Below is a small trained network, with its code and all its weights. Each question gives an input and a class and asks what happens when units are switched off, that is, made to give their printed mean instead of their output.

import numpy as np


def w(rows, s, z=0):
    codes = np.array(rows[::2]) - 128.0
    scale = np.full(codes.shape[1], s)
    scale[-1] = z or s
    return codes * scale


def f(y):
    return y / 2 * (1 + np.tanh(0.7978845608 * (y + 0.044715 * y**3)))


def log_softmax(a):
    a = a - a.max(-1, keepdims=True)
    return a - np.log(np.exp(a).sum(-1, keepdims=True))


def net(x, mask):
    res = np.array(x, float).reshape(1, 5) / 4 @ E
    y = f(res @ A[0][:, :-1].T + A[0][:, -1])
    res = res + np.where(mask, y, B[0][:, -1]) @ B[0][:, :-1]
    return log_softmax(res[-1] @ U[:, :-1].T + U[:, -1])


A, B = {}, {}
E = w([
[140,121,120,116],'x0',
[223,159,21,173],'x1',
[108,136,113,139],'x2',
[170,107,152,116],'x3',
[162,214,172,2],'x4',
],0.0071)
A[0] = w([
[80,109,184,106,254],'n0',
[144,121,85,116,37],'n1',
[119,225,155,98,38],'n2',
[186,195,99,163,34],'n3',
[101,84,220,131,59],'n4',
[96,223,130,115,103],'n5',
[106,216,118,84,65],'n6',
[222,179,131,185,134],'n7',
[53,61,116,255,93],'n8',
[141,195,147,99,7],'n9',
[183,129,56,117,40],'n10',
],0.012,0.0034)
B[0] = w([
[89,178,37,177,219],'n0',
[65,27,79,108,125],'n1',
[159,48,169,137,173],'n2',
[25,69,132,203,162],'n3',
[24,113,83,180,185],'n4',
[164,111,149,108,161],'n5',
[122,39,246,101,171],'n6',
[57,164,162,214,183],'n7',
[206,93,239,74,254],'n8',
[127,7,202,254,152],'n9',
[78,90,92,151,162],'n10',
],0.0066,0.008)
U = w([
[146,208,136,187,233],'0',
[192,40,187,142,18],'1',
[124,153,69,148,207],'2',
[2,157,73,244,1],'3',
],0.008,0.0074)

Each question gives the input, the list of numbers given to net, and the class t.
The units are the neurons (one row each of A and B). Each row of codes is followed by its name. A weight is (code - 128) times the scale printed after its matrix; where a second scale follows, it is the last column's (A, B and U).
mask holds one flag per neuron, in row order. A switched-off neuron (its flag False) gives its mean, the last column of its row in B, instead of its output. The means were averaged over made-up inputs and are rounded, as every weight is.
A unit's drop is (log p(t) with every unit on - log p(t) with that unit switched off) / (log p(t) with every unit on - log p(t) with every unit switched off).
The circuit of an input: a set's keep is (log p(t) with only the set's units on - log p(t) with every unit switched off) / (log p(t) with every unit on - log p(t) with every unit switched off). Starting from all 11 units, units are removed one at a time, each time the one whose removal leaves the highest keep (on an exact tie, the one counted first), for as long as the keep stays at least 0.8.
units of the circuit, in order: the units of the circuit, biggest drop first
k most important neurons: the k neurons with the biggest drops, biggest first
drop when u is switched off: that unit's drop, to one decimal
input [0,0,4,2,7], class 1: most important neuron -> n6
input [-1,8,-2,-6,-2], class 3: units of the circuit, in order -> n3, n7
input [7,-1,-5,-6,7], class 1: 3 most important neurons -> n6, n2, n9
input [3,8,-1,-5,2], class 3: 4 most important neurons -> n3, n7, n8, n10
input [7,3,7,6,8], class 1: units of the circuit, in order -> n6, n9
input [3,8,-2,-5,2], class 3: 4 most important neurons -> n3, n7, n8, n10
input [-1,-7,2,0,4], class 3: units of the circuit, in order -> n4, n8
input [3,-8,0,4,6], class 3: units of the circuit, in order -> n0, n4
input [1,7,3,2,-4], class 3: units of the circuit, in order -> n7, n3
input [-3,-5,3,-4,7], class 1: 3 most important neurons -> n6, n2, n9
input [-2,4,-6,3,0], class 3: 2 most important neurons -> n8, n7
input [2,0,5,-2,-4], class 1: 2 most important neurons -> n8, n0
input [-7,-4,-2,3,-8], class 1: 2 most important neurons -> n8, n7
input [0,8,-8,1,1], class 3: drop when n7 is switched off -> 0.2
input [-7,7,-8,-2,8], class 1: drop when n7 is switched off -> -0.1
input [0,8,-4,0,-3], class 3: drop when n7 is switched off -> 0.3
